Each row is followed by its class number.
[  1  -6 -10  -8 -11  -9 -21  -5 -12 -10  16  30  -1   4  -7 -11 -34  -6
 -15 -19  22   4  19  26 -20  13 -15 -24 -12 -21  16 -15  -1  -2  -3 -29
 -15  38 -22  25 -15  18  -9]	3
[  8  -4 -21  -6  -4  10  12  -1  -9  -8  -9   7   2 -14 -14 -10  -7   3
  -9 -19   9 -19   6  14   3   8   8   4   9   4  -6  -5   8  -4  -1  33
   5  14   7  15  -8   1  11]	9
[ 27  12  -1   2 -14 -11 -27  29  17   2   9 -26  25  12 -15  33  12   5
  18 -11  -3  -8 -10   3   2 -30  14   3 -16   1  17  -5  30 -17  34  -9
   0   0  -1  15   0  -4  49]	9
[ -5  12  -8  -8  12 -30  14  32   3   8   6  14 -12  -1 -21 -38  14   3
  -3   3  17  -1  -7 -13  -7   5 -26  17 -28   6   0   0 -12  -3  -8  16
   4  15  17  43 -28 -29  28]	4
[  5  -1 -14  -5  -7  -1  -9  21  10   3  -6   0  10   6 -10   8  -7  -3
   1 -10  -7   0   4   8  -7  11   1 -19 -11   4   6 -15   4   1  -6   3
   1  19  -2  12   1   6  18]	1
[  0  -3   7   7   6 -15  14  -8  12 -25  10  13  12  20  -1  -3   9   5
   4  -5  -5 -18  -8  -2   1  -4   1  27 -11  17  -3  16   4   8  13  33
   0  12   3  -9  -3 -20 -19]	9
[ -2  12  -2   4   1  -7  43  -5  -4 -24   7   7  -4   3   9  -6  26  -2
  10 -11  11 -16  -2  -1  10  -7 -14  38  15  11 -15  22  15  -8  19   8
  -7  31  -1  -9  -5 -28  -3]	9
[  2  -6   4   4   4  -3  -3   2  -8 -16   1  13   0  19  -1   1   7  -1
   2   5  -1  -3  -8   2  -7   8  -4   4  -1   3   0   6   2  -3  -9  -2
 -12   9  -4  -3 -13  -9   2]	2
[ -4   3   1   3  -3 -12   6 -13  10  10  -2   7   6   2 -17   2  -8  -6
  -8 -13  -7   0  -4  12   1   3   1   4 -22 -14  13   0   0   5  -5  13
   5   0  -7   8   1   2 -15]	4
[ 18  -4   2 -30  -1  11   6 -25 -14 -26  10   9  23  36   8  -9 -14  10
 -10   8  -3  12  -2   7  -5 -15  10  26 -19  -8 -10   3  20   5  -2   3
   5  -4   5   7   4 -15  -6]	10
[ 11  -2  -8  -4   1   2 -13  12   1  -5 -11  -4   3  -8   1  12   9   5
 -10   4  -7 -19  17  14  22   8  15 -11  13  -8  -8  -4   9   8   9  -9
  12  19   3   8 -18   7   8]	10
[ 13 -15 -20   6  -4  -8   5   0   0 -24  -8   2   0  -3   7  24  -7   7
   6 -23 -15 -21   7   8  -3  -4  22  -1   2  -1   1   4  17   5 -20  13
 -13  15  13  16  -7  19  14]	9
[  -5  -21   16  -35   23   11 -114   -8  -41   17   -5    2   16    9
    5   13  -23   13   15   52   -5   41  -12    5  -15  -19   29  -49
    9    6  -20   18  -14    4   55  -44   37  -35  -15   32  -16   33
  -17]	10
[ -1  -2   8  20  13 -19 -23  16  10  15  13 -10   1   4  -3   7   4   0
  -6  -2  -8 -11   8   0  14  -8 -16   4 -10   6  -8  -4 -10 -21   8  10
  14  -6   2  -8  -8 -18  -4]	0
[ 12  -2  -9  -7  -2   3  -4  16  18   6  -3   2   0  10   2 -11  -4  10
   4   8   3  -2  -4  -4  -1  -4  -1  -8   0  -5   6   9  22 -10  12   2
   5  -7   7   4  -4  -4  22]	9
[  7  -4 -14  -1 -17  -2   2  -9  21  13  -2   1   6   2 -15  -3   1  -1
  -4  20 -17  20 -20   3   5  10  10   8 -23 -14  12 -13  14   3 -15 -10
 -12   5  -2  19  -1   0  10]	5
[  2  -7  -5   0   9  -3   4 -11 -13 -14   5   8   4  10  -1  -3   2   4
   0   0   1  -4   1   7  -8   0   1  10   3   0  -9   3   2   2   2  -1
  -3  19  -5 -11  -1   1  -6]	10
[ -7 -18  26  16   5  -3 -30  16   9  16   9  -8  -6  -4  -7  -7   3  -2
   1  10 -20   2   4   6  10  -4   0  16  -7   8  -4 -33  -5  -3  -2  17
   7 -15  -2   7  10   5  -4]	1
[ -9 -15   0  16  -1   2  -5   5   9  -1 -12  10  12 -11  -5 -13 -13   0
 -10   4 -11   2   8  -3   0  15  -6   8 -11 -14   3  -8  -3  -1 -18  12
   0  -8  -9   4   2   9   0]	1
[ -7  -2  -8   6   8  10   3   4   0  -6  12   9   0   4  -6   2 -10   5
  -5   2   5  -9  -7   5  -5   0   3   4   2  -8  -8 -11   2  -3   0  -8
  17  13   1   9  -5   0   7]	6
[-10 -10   5  28  -1 -15  -3  -3  14  13  11 -15 -13   2   5   0   8   8
   9   6   7  -8  -6   2  -9 -11  -7  30   0  25 -17  -8   0 -22   6  37
  13  -2  -1 -29   1   4   9]	1
[  2 -14 -16  14   7  -7 -10  14   2   3   8  -4   0 -12   6   0   4  -7
  -5   4  -8 -31   4  -9  11  -4  -8   5  -1  12  -6 -12  -3 -11  -6  22
  11   1  -3  -9   0  -6   7]	1
[ 14  30   4 -29  11  -2  -3  15  -2  37  -3  -1   6 -29  -6 -17   7  16
  -5  -8  11 -17  25  11  21 -12  15 -11   0 -10  -5  10  31   3  25 -23
  16  16  10  25  -9 -17  10]	2
[-19 -21 -15  38   5 -29 -11  -9  -1 -39   5  28 -11  14 -10  12 -14 -29
   5  10  10 -44 -36  -1 -45 -18 -34  17 -12 -29  10  15  -3 -22  -5 -10
  40  35 -10  19 -31  29   5]	9
[ -2  -6 -37  -9  -1  15 -19   4  10  -2  -3  10   0  11  -2   7 -13  -1
 -10 -10   3   5   2  15  12   8  20 -23   0   4   2 -14  -5   6  -7   5
  -1  23   1   9 -13   8  -1]	9
[  7  15  -5  10   4   1   5 -17  -5 -15   5   6  -1   4   6  13  10  11
   3  -5  10   6 -11   0  10   0  11   2   4  14 -10  13  -3  13  10   3
 -15  16   1  -7 -12  -5 -11]	8
[ 10 -15  -1   1  14 -15 -14   6  14   5  -1  34  -2  20   1 -39  -7  -5
  -8  -6 -23   7 -12   2 -14 -16 -12  12 -47   7   9 -16 -16   2  -2   1
   7  -5  24   8 -23 -11   2]	8
[  8   8 -36  -1  -2  11  -6  13   8   1 -15   0  10 -11   2  25  -4   1
  -6  -7 -14   5  11   1  24  23   6 -24   1  -3  15  -6  -1  10 -17   7
  -9  27  12   1  -6   5   5]	0
[ -5  -4  -1   2   2   1 -17  -1  -5  10  13   9  -4   2  -9  -9  -5   9
   8   4  -6   5   4  19  -6 -17  21   0  -5  -7  -9   5  18   9  31  -3
  12   3  14   2 -12   0 -16]	6
[ -6 -11   3  13  19 -10 -22   4   9  11   0 -11 -11 -18   2  -3  11  -2
  -7   1 -18  -6  -7   1  15   9   0  -5  -4  -5  10  -9   4  -9   3  20
   7 -16  -9 -15 -11   0  -8]	7
[ 18  -3  -3 -14  -7  10  16  -8   6  12   4  14  13  -3 -15  -1 -19   2
 -14  -9 -20  13 -12 -13   3  12  -2  -4 -28 -26   6 -20 -20  10 -34  -9
  -8 -18  -4  27  15  -6  -2]	5
[ 20  -9 -17   2  -4 -13 -12   2  11  -5 -19  19  -1   8  -2   9 -12   7
  -7   5  -6  -8  18   2   5  12  -4  -6  -2 -11  12  -3   1   0 -17  -8
   6  -4  22  30 -34  11  19]	6
[  0  -7  -2  -2  -1  -9  32  -6  15   3   9   4 -17   4   6  -3   0   5
 -16 -15   3 -15  -3   9   3  -5   2  24  -3  30   6 -13  -1 -15   8  35
 -10  -2  11  -5 -14 -18   1]	9
[ -5  12   4 -21   8  17   6 -10  -9 -16  -3  23  23  12 -15  -4 -13  -2
 -12  -6  -3  12  -8  14  -8   9  -3  13 -14 -13   6  -4   3   5   6  -1
  17   8 -14  13   0  -7 -13]	6
[-11  11  19  29  -5  -1 -31  -7  -1  31  10 -12  -4 -18 -17   6  24  -6
  -1  13 -14 -28   0   2  28  -6 -12 -14  -8   8  -2   3 -18  -3  15   1
  28  11 -11 -19   3 -20  -6]	2
[ 13  10  -6   4  -2 -13  21 -13  -8   0   5   8  -7 -12  22   7  16  17
  19   1 -10 -24 -14  13   4 -14  28  25  -8  -7  -8  -7  34  -1   0   3
   7   9  23   3 -21  18  12]	0
[ -5   2 -25 -18 -15  -3  -3  27  13   7  -2   4  20  10 -17  24  -1  -5
  -3 -14  -9 -17   8  -6   7  17  15 -42   2  11  -7   0  -7  -2  11  -4
   5  25  -6  12 -17 -14  22]	5
[ 16   5 -15 -19   5   3  23   6   3 -19 -18   4   5  15   3  10   1 -12
  10 -23  -4  -2   7 -11  -2   3   2  -4   7 -10   9  -1  23  -4 -20  10
  -1  -2   8  12 -10   3  32]	10
[  3 -14  -8 -49 -14  19 -19   8   2  25 -11 -17 -25  -7  -5  -6 -19  13
 -12  20 -19  39   3  11  14  22   9 -22  -1  -4   9 -14  10  19  -3  -3
  -6  17   4  18  -3 -18   3]	2
[ 16   9   8 -30 -17   2   0   7  10  14 -13   2  -6  14  -6  30   2  -5
  -9  -5  -2 -18  -3   2  26   8 -11  -9  10 -11  20   6   2  -6   4  22
  31 -13  10  21 -22 -28   5]	7
[  5   1  11  12  12 -19 -23   3  12  15   2 -10  -2   0   1 -12   4   8
  -1  -8  -1   1  16  21  -2  -9   0   4 -11   6   3 -12   7   1   3  -3
  -3   1 -12 -23   3   7 -12]	8
[ -4 -12  -2  14 -15  -1  -4  -8  13 -11   6   2  19  12  -8   7 -19  -3
  -7  -8  -6  -3  -3   4 -15   4  -7   1 -16 -20   6 -10   0  -6 -12  -5
   5  10 -10   3   3   9   4]	5
[  1 -11  18  14  13 -18  -5  -2  -7 -13   4  15  -1   7   1  -4   6  10
   8   4   2  -1 -12  -2  -5   5  -7  19   5  10  -9  19  -6   3  19  16
  -9   8   0   0  -5  -3 -17]	8
[ 11  18  21  39  33  -7 -39   7  16  28  14  24   3  18 -39  -6   5  20
 -26  12  -2  13   6  61   9 -11  29 -47 -12  23 -25  21  18  -2  72  -4
   2 -10  12  34 -38  -6 -38]	3
[ -8 -12   8   7  10   5 -27  -4   9  11  12  -6  -3  -1  -7 -13 -14  -1
  -7  -8   2   1   7  10  -4 -17  -5  13  -8  11   5 -19  -6  -4   4  15
  17 -12  -6 -12   2  -9  -3]	6
[ 12  16  -5   7  17  -8   5   5  -2   1  14   8   3   2  11  10  12   8
   7 -14 -10  -6   4  11  -7 -24   3   9 -16   9  -4  10  23  -1   6  -8
  -9  22   3 -12  -2  -3   1]	2
[ 16   1 -24 -11 -10  -5 -16  18  17   5  -4   4  15  14  -9  -1 -11  -4
 -14   4   6  -6  20   8  -6   4  16 -15  -5   9   6 -10  17  -1   7  -1
  -4   3   9   3 -11  13  14]	4
[ 15  20  -4 -14  26 -10 -38  12 -12 -13  -1   7   8 -16 -21  -7  33  -5
 -21  30   1  -7 -19  42  33  44 -23  20   2 -12   3  10  51  -8  19  25
  12  48 -44  18 -17 -19 -31]	1
[  8  -9  -3   1  13   9  -7   4  -1   0   7  14  -9  18  -2   7  -5   7
   2   2  -9  -2   0   6  -9 -14   2  -9   6  13 -10   1   3   2   4  -5
   1  12   8  -5  -1   0  12]	10
[ -5 -21   2  -3  21 -18 -32  -8   4  11  10   6  -2  -3  14 -31  -9   1
  -6  -9 -12  -4  15   7  15   3  -4  -6 -18  -1  14 -22   4   2 -20   9
   3 -16  -7  15 -13  -7 -13]	7
[-15 -10   5  11   6   1 -18   4   5  -5  -8  19   3  12 -12   1 -20  -8
 -15  -9 -13  11  -7  21 -16  11 -11  -5 -22 -11  20 -11  -5   0 -22   9
   2   8 -16  10  -1  12 -10]	8
[  8  -6   7  11  -3 -10 -17   0   6   1   0   5   6 -13   5  -4   7  -3
   7  24  -5 -17 -13  -7   9   6 -11  10  -3 -18   3   0   5  -8  -4 -16
  15   1 -26  -2   4   8   8]	3
[ -4   2  -5   2   2  -7 -15  -9  10   6   3 -16  -5  10   9   3   1  -7
  -6 -14  -2 -11  -4  12   2 -16   7 -10 -17  10   3  -6  -2  -6  -9  17
  19  -9  -1 -10  -2   3   3]	4
[ -1   5  12   8  19 -19 -30  27  11  16  11   5  18   7  -3 -29  25  13
  -1  23 -11   3  11  -9  25   5   1  22 -26 -12 -12  -9   3  -8  23   4
  10  -5  -1 -10 -12  -8  -6]	2
[-13 -23  13   8   8  -5 -12 -17   0  19  15 -11 -17 -11  -3 -15 -13   6
  -7  -1 -15  -1 -15  24   3   5   0   7 -21  -8   7 -39 -12  -7  -5  24
  19   0 -15 -12   5  -2 -22]	3
[  5   5 -13  -1   0   4  17  -2 -21 -25   1  10  16  18   9  -6  13  14
  17   8  -1   8   3  -3  -8   0   0   9   2  -3  -6  12  14   4   6  -3
 -12   9  -1 -14  -2  -3   7]	7
[-13 -24  15  36 -15 -22 -34 -15   8  17  11 -10  10  16   3 -15  11   2
   8  11  -3  -8   7  26  10 -12  -9  38 -21   7   9 -28 -16  -7   3  24
  13   0   0 -26   9   2 -24]	1
[ 14  -9 -25  -3  -7  -3   6  13   1  -3 -22  -6   0  -5  -4  14   7 -17
  11 -15 -26 -21   1   2   7  17  10 -21   1 -10  13  -5   7  14 -29  28
   6  -5   4  -3   3  12   2]	4
[  1   3  13 -23   2   9 -13  -9  -1  15   0   5   4   0  -1  -6  -2   5
   5   4 -26  -4 -17  -5   0 -29  22 -13 -26 -19  -1  16  22  -1  -2  -3
  23 -30  10  14 -10 -21  10]	5
[ -9   0   6   5  -5  -2   5 -11   6   4   5   8  10   1 -16  -3  -9   7
   0 -12  -8   0  -5   8 -11  -8   3  17 -25 -22  -6  -5  -2   3 -15   6
  18  12   3  16   0   1  -4]	5
[ 18  -4  -9 -21  12   8 -31  16   9  -4  -7   4  25  11  -3  -1 -13   7
 -20  -4  -7  -3  28  20   9  10   7 -10  -7  -5  10 -21  13   9  -9  -1
   8  11  -5   6  -2   7   3]	10
[  1 -15 -15  26  10  -5 -18   2  10  14   5  -6 -10 -12  -6 -10   7  -1
  -2   2  -6  -4   2   9  14   3  -7  21  -2  -8   9 -17  -4  -4 -17  21
   0   2   0 -18  12   6  -9]	6
[ -6   2  21  -2  10  -5 -17  25 -13  -2   3  14   8  -2 -14 -27  13   8
  -1  15  -5   1  -5  -2  -1  15 -14  10 -18 -11  -1   5   1  -1  -5   2
   3  11   0  23  -7 -16   8]	2
[ -4  -6  -1  29  -3 -15  16   2   2  -1  13  11  -1  -2   2   0  12  -7
  11   7   8 -20 -24  -8  -5   3 -14  29   5  -3  -4  18   9 -15  -2  10
   0  12   8  -1   2  -3   3]	4
[-18 -26  35  19   7 -20 -18  23   0   7  13  -9 -27 -25 -17  -8   9  -8
  -5   3 -14 -12  -5  -8   1   5 -27  18  -1  27  -8  -6 -26  -3  -7  31
  -5  -3 -14  11   2 -29  -2]	1
[ 12  -8   5   5   8   0  -8   4   1  -5   0   8   6   4  -2  -9   9   4
   1  13 -18   0  -4   8   9   3   5  19  -5  -2  -3  -4  11   1   4   9
  -1  -6   6   1   1  -2 -16]	9
[ -8 -23 -14  17   2 -10 -26   0   0   6  15  -7   0  -1  -6 -20  -6   4
  -5  10   4   2  -2  11   6  -4   3  21 -19  -3  -3 -17 -10  -8  -7  27
   4   7  -2  -4  -2  -8 -12]	3
[  2 -13 -13  20 -13  -3   2   2  13  -5   2  20  -6   3 -11   2  -8 -15
  -9   6  -5 -13 -13  -1 -11 -10   1  13 -15  -9   0   3   0 -11 -14   9
   2  -1  -1   0 -14   1   9]	3
[  9  -6  18 -17   3   6 -13   5 -11 -12 -10  21  22   9   2  -6  -7   1
  -1  -2 -13  20  10   3 -17   2  -3  20 -12  -4   8   1   0   8 -10 -26
 -19  -3  -7 -10  -2 -11 -13]	2
[  5  -1   1  -3   3   1  -1  -9 -11  -6   8   4  16  28  -3  10   4   8
 -10  -7  -2   3 -14  11   3 -14   7  12 -17   7  -2   5 -24   0  11  12
   3   2  19   3   3 -18 -18]	7
[ 16 -16   8  20  -3  10  -9 -17  -6 -14  -2  14  16  25  -6  -2  -9  14
  -1  14  14 -19  -6  -6   6  -4 -12  35   4 -16  -6   0 -11  -9 -23  35
  28 -12  25  21   7  12  18]	10
[  6  11 -21  -9  16 -27  18  -2  -1   8   8  22 -18  16  -1 -16  10  17
  -5   5  12   3   2  -6   5  -7 -19  13 -16  -1  -5   7 -11  -5   2   4
   0  15  12  17 -28 -14   6]	7
[  3 -25   6  12  -7  -6 -15   5   9   6  11   0  -9   5  -3  -8  -8  -2
   3   9 -11  -3  -5  -2  -1  -4 -11  17 -13   3   6 -17 -10  -6 -19  22
   3  -8  -2  -6   7 -10   3]	3
[  6 -14   3  -8   4 -10 -16  19  11   1   2  -8   2  15  12  -8   4   8
 -18   5   2   0  23   7  22 -24   9  11  -4   7  -6   0  -8   3  25  10
   3 -10  17  26 -10  -3   6]	10
[ -3 -13  -7   2   0   0   3  -4  -8  -5  -1  17  -8   4  -2   4  -3   8
 -16  12  -8   2  -9  16  -2  15   5  10  -5   3  -2  11   2   3 -11  14
 -15  21   9   6 -14  -8 -17]	2
[  1   0  -7 -15   2   0  13  13  11  17   2   4 -15   6 -14  -7  16  -2
  -3 -11 -12  -5 -13   7   0   3  20   2 -11  -8   7 -12   8  -5 -26  42
 -14 -19  -6 -19   8   1  -2]	5
[ -5  -2   2  -1  -6   4 -11   1  10   2 -10   3  17   1 -19   0 -18  -3
  -9  -2 -11   9   2   2   0  13   5  -9 -19 -18  19  -9  -2   2  -8   4
   8  -8   5  22  -1   2  -9]	9
[ -3 -16 -23  29  -5   2  14  -9   0  -5  13   6   3 -11   7  -4  -8  14
  13  16  21  11 -11 -24  -1   8  16  39  10 -26  -6  -7  -2  -8 -28 -10
 -34  18  11 -23  15  17   1]	3
[-21 -22  -7   6 -11 -18  -9   2 -13   1  13 -14  -4   9   2 -18  14   1
  31   5  21 -12  -9  -8  -5 -12  11  30  17   5 -35  13  -3  -9  15   7
   9  14  -2 -28  -2 -16   3]	4
[ -9 -16 -11   2 -12  12  -1 -14 -11  -6   3  16   8   6  -7  -4 -22  -1
  -1   4  -1  -3  -8   9  -7   2  10  14 -14 -27   0 -15  -7   1 -37   9
  11  10  -4   7  12  10  -8]	3
[ -2  -9   0   3  -7  -1 -15  -4   1   9  -1   0   7 -10 -20  -2 -18   1
  -6   4  -8   0  10   0  -2  -3   2  12 -17 -14   1  -9 -11   2 -14   6
  11  12   3  -1   7  -6 -10]	3
[ -4   0  -2   1   4  -4   1   1   3   4  -8  11  16   6 -23   6 -13   1
  -8  -3  -7   6  -5   2  -2  16   0   3 -12 -12   2   0  -7  -5 -15   7
  -1   7   0  10   5  -3  -5]	0
[ -9  -9 -24 -24 -20  22  -2 -12  -7   5  -4   0   7  22   5 -13 -22   9
  -3   8  21  26  10  10  -7  -3  19   3   6   7  -7  -9   7  -2  -1  11
  -2   5   0   0   2   9  11]	2
[-18 -14  16   2  -8   8   0 -13 -15  -7   8   1  -9 -20   5   1 -12  10
  -6   6 -17   5   8  21  -3  11   9  12  -5   3   1 -30   0   5 -15 -11
 -11  17 -23 -10  -4  -4  -9]	3
[ -4  -4   6  -7  -1   2  -7  20  -9 -13   0  10  -4  10 -18  17   3  10
  -8  -6  -9  10  14  24  -4  32  16  -4  14 -10  -5 -12  10   7 -19   7
 -30  23 -22   2  14  29  -7]	7
[ -3  -9 -17  -3   4  11 -21  12   3   0 -11  -6   4  -4  -6   8  -7  -2
  -8  -3   6   5   7   6   3  16   7  -9  20   4  -4  -8   1  -4 -17  -3
  -2  17  -5   5   0   8  11]	7
